Here is a tiny trained network, its code and every weight. The questions are about switching its units off for an input and a class, where a switched-off unit gives its printed mean instead of its output.

import numpy as np


def w(rows, s, z=0):
    codes = np.array(rows[::2]) - 128.0
    scale = np.full(codes.shape[1], s)
    scale[-1] = z or s
    return codes * scale


def f(y):
    return np.maximum(y, 0)


def log_softmax(a):
    a = a - a.max(-1, keepdims=True)
    return a - np.log(np.exp(a).sum(-1, keepdims=True))


def net(x, mask):
    res = np.array(x, float).reshape(1, 7) / 4 @ E
    y = f(res @ A[0][:, :-1].T + A[0][:, -1])
    res = res + np.where(mask, y, B[0][:, -1]) @ B[0][:, :-1]
    return log_softmax(res[-1] @ U[:, :-1].T + U[:, -1])


A, B = {}, {}
E = w([
[144,125,107,123,121,110,137,148,125],'x0',
[103,123,80,100,239,61,153,64,46],'x1',
[125,137,125,123,133,151,110,119,116],'x2',
[107,117,164,134,139,137,135,153,113],'x3',
[124,211,161,35,108,154,195,120,136],'x4',
[252,116,217,143,188,127,117,124,129],'x5',
[133,119,122,118,136,135,135,195,92],'x6',
],0.017)
A[0] = w([
[6,168,50,85,127,139,188,119,132,220],'neuron 1',
[88,186,141,105,28,184,169,128,112,161],'neuron 2',
[115,170,167,87,71,203,177,176,185,167],'neuron 3',
[171,77,161,150,91,134,100,158,197,200],'neuron 4',
[126,116,104,208,82,121,102,173,166,202],'neuron 5',
[74,73,82,200,198,80,99,81,79,189],'neuron 6',
[169,183,184,53,74,188,167,167,195,161],'neuron 7',
[203,143,167,154,189,122,163,85,124,109],'neuron 8',
[246,136,185,146,174,121,69,145,151,189],'neuron 9',
[80,128,129,162,79,83,29,181,130,179],'neuron 10',
[40,98,84,123,93,150,101,133,146,254],'neuron 11',
[164,211,164,54,179,125,166,125,133,113],'neuron 12',
[188,90,122,184,183,93,114,104,68,125],'neuron 13',
[211,111,162,111,189,121,119,113,111,102],'neuron 14',
[169,64,147,119,164,96,69,106,157,142],'neuron 15',
[96,183,131,39,242,104,176,90,84,127],'neuron 16',
[99,128,133,131,68,113,148,90,141,179],'neuron 17',
[150,66,115,221,65,178,65,151,124,197],'neuron 18',
[140,34,93,191,154,94,60,140,101,231],'neuron 19',
[130,150,171,82,145,120,193,92,149,112],'neuron 20',
[149,128,164,119,123,144,148,112,126,109],'neuron 21',
[157,177,197,100,146,126,163,133,134,112],'neuron 22',
[136,177,140,38,160,155,222,87,90,88],'neuron 23',
[142,165,140,38,176,67,225,170,134,90],'neuron 24',
],0.011,0.0078)
B[0] = w([
[30,117,110,112,69,38,140,223,141,251],'neuron 1',
[130,132,74,77,30,121,116,191,186,219],'neuron 2',
[158,121,134,84,32,142,99,185,189,230],'neuron 3',
[143,163,149,222,133,219,77,110,179,206],'neuron 4',
[62,115,89,191,121,183,68,111,150,200],'neuron 5',
[116,12,132,106,183,20,83,189,58,229],'neuron 6',
[208,198,121,57,21,139,68,112,142,238],'neuron 7',
[165,122,131,113,167,140,144,95,107,186],'neuron 8',
[134,210,230,141,171,180,89,36,163,225],'neuron 9',
[110,113,94,182,137,130,105,157,148,192],'neuron 10',
[75,1,23,190,88,99,118,200,179,220],'neuron 11',
[160,166,82,136,114,137,220,55,125,191],'neuron 12',
[151,105,208,59,241,117,121,84,117,197],'neuron 13',
[211,100,165,89,202,160,186,83,151,189],'neuron 14',
[127,117,195,144,182,133,116,124,114,175],'neuron 15',
[91,111,102,83,176,106,242,101,88,226],'neuron 16',
[88,101,100,110,49,155,109,177,141,172],'neuron 17',
[67,130,129,240,179,230,134,104,177,219],'neuron 18',
[134,83,178,162,211,127,51,140,94,222],'neuron 19',
[134,130,99,105,136,137,159,140,104,171],'neuron 20',
[148,150,101,125,114,170,107,101,110,150],'neuron 21',
[202,165,71,121,112,134,144,80,109,176],'neuron 22',
[112,174,85,107,151,151,186,122,112,201],'neuron 23',
[107,141,103,126,118,145,148,77,136,192],'neuron 24',
],0.0083,0.026)
U = w([
[62,62,57,224,145,201,105,144,198,253],'0',
[141,127,82,71,52,139,97,179,179,98],'1',
[122,165,204,213,171,233,87,80,172,145],'2',
[237,236,143,113,90,190,106,83,134,149],'3',
[86,34,92,151,157,32,80,140,50,140],'4',
[2,169,99,103,123,76,238,133,110,99],'5',
[164,78,200,108,234,114,129,91,121,124],'6',
[175,149,101,108,177,160,248,43,103,28],'7',
],0.0094,0.0026)

Each question gives the input, the list of numbers given to net, and the class t.
The units are the neurons (one row each of A and B). Each row of codes is followed by its name. A weight is (code - 128) times the scale printed after its matrix; where a second scale follows, it is the last column's (A, B and U).
mask holds one flag per neuron, in row order. A switched-off neuron (its flag False) gives its mean, the last column of its row in B, instead of its output. The means were averaged over made-up inputs and are rounded, as every weight is.
A unit's drop is (log p(t) with every unit on - log p(t) with that unit switched off) / (log p(t) with every unit on - log p(t) with every unit switched off).
The circuit of an input: a set's keep is (log p(t) with only the set's units on - log p(t) with every unit switched off) / (log p(t) with every unit on - log p(t) with every unit switched off). Starting from the 12 units with the biggest drops (on a tie, the unit counted first), units are removed one at a time, each time the one whose removal leaves the highest keep (on an exact tie, the one counted first), for as long as the keep stays at least 0.8.
units of the circuit, in order: the units of the circuit, biggest drop first
top k neurons: the k neurons with the biggest drops, biggest first
drop when u is switched off: that unit's drop, to one decimal
input [-4,5,8,-5,0,-2,3], class 4: units of the circuit, in order	neuron 6
input [-5,0,-6,1,6,8,2], class 3: top 2 neurons	neuron 7; neuron 9
input [-5,0,4,6,7,-2,-7], class 1: top 2 neurons	neuron 7; neuron 3
input [6,1,-6,-4,-7,-8,8], class 4: top 2 neurons	neuron 6; neuron 4
input [-4,-5,3,3,1,-1,7], class 1: top 2 neurons	neuron 7; neuron 3
input [-7,3,4,8,0,-7,-2], class 4: top 2 neurons	neuron 6; neuron 11
input [-3,6,1,-7,5,0,-4], class 5: top 2 neurons	neuron 1; neuron 9
input [-3,-4,6,2,5,0,-6], class 1: top 2 neurons	neuron 2; neuron 9
input [0,3,1,-6,1,8,4], class 7: top 2 neurons	neuron 12; neuron 6
input [-1,0,-1,-1,-1,2,1], class 2: top 2 neurons	neuron 6; neuron 16
input [-8,7,-7,-1,-5,0,1], class 4: top 2 neurons	neuron 6; neuron 9
input [0,1,2,-1,-6,2,6], class 6: top 2 neurons	neuron 6; neuron 13
input [7,7,-7,6,8,1,1], class 7: drop when neuron 12 is switched off	0.3
input [-4,6,7,-8,-5,6,8], class 6: drop when neuron 19 is switched off	0.0
input [-3,-6,8,8,3,0,6], class 1: units of the circuit, in order	neuron 3
input [-3,2,4,-5,8,0,-7], class 5: drop when neuron 1 is switched off	0.9
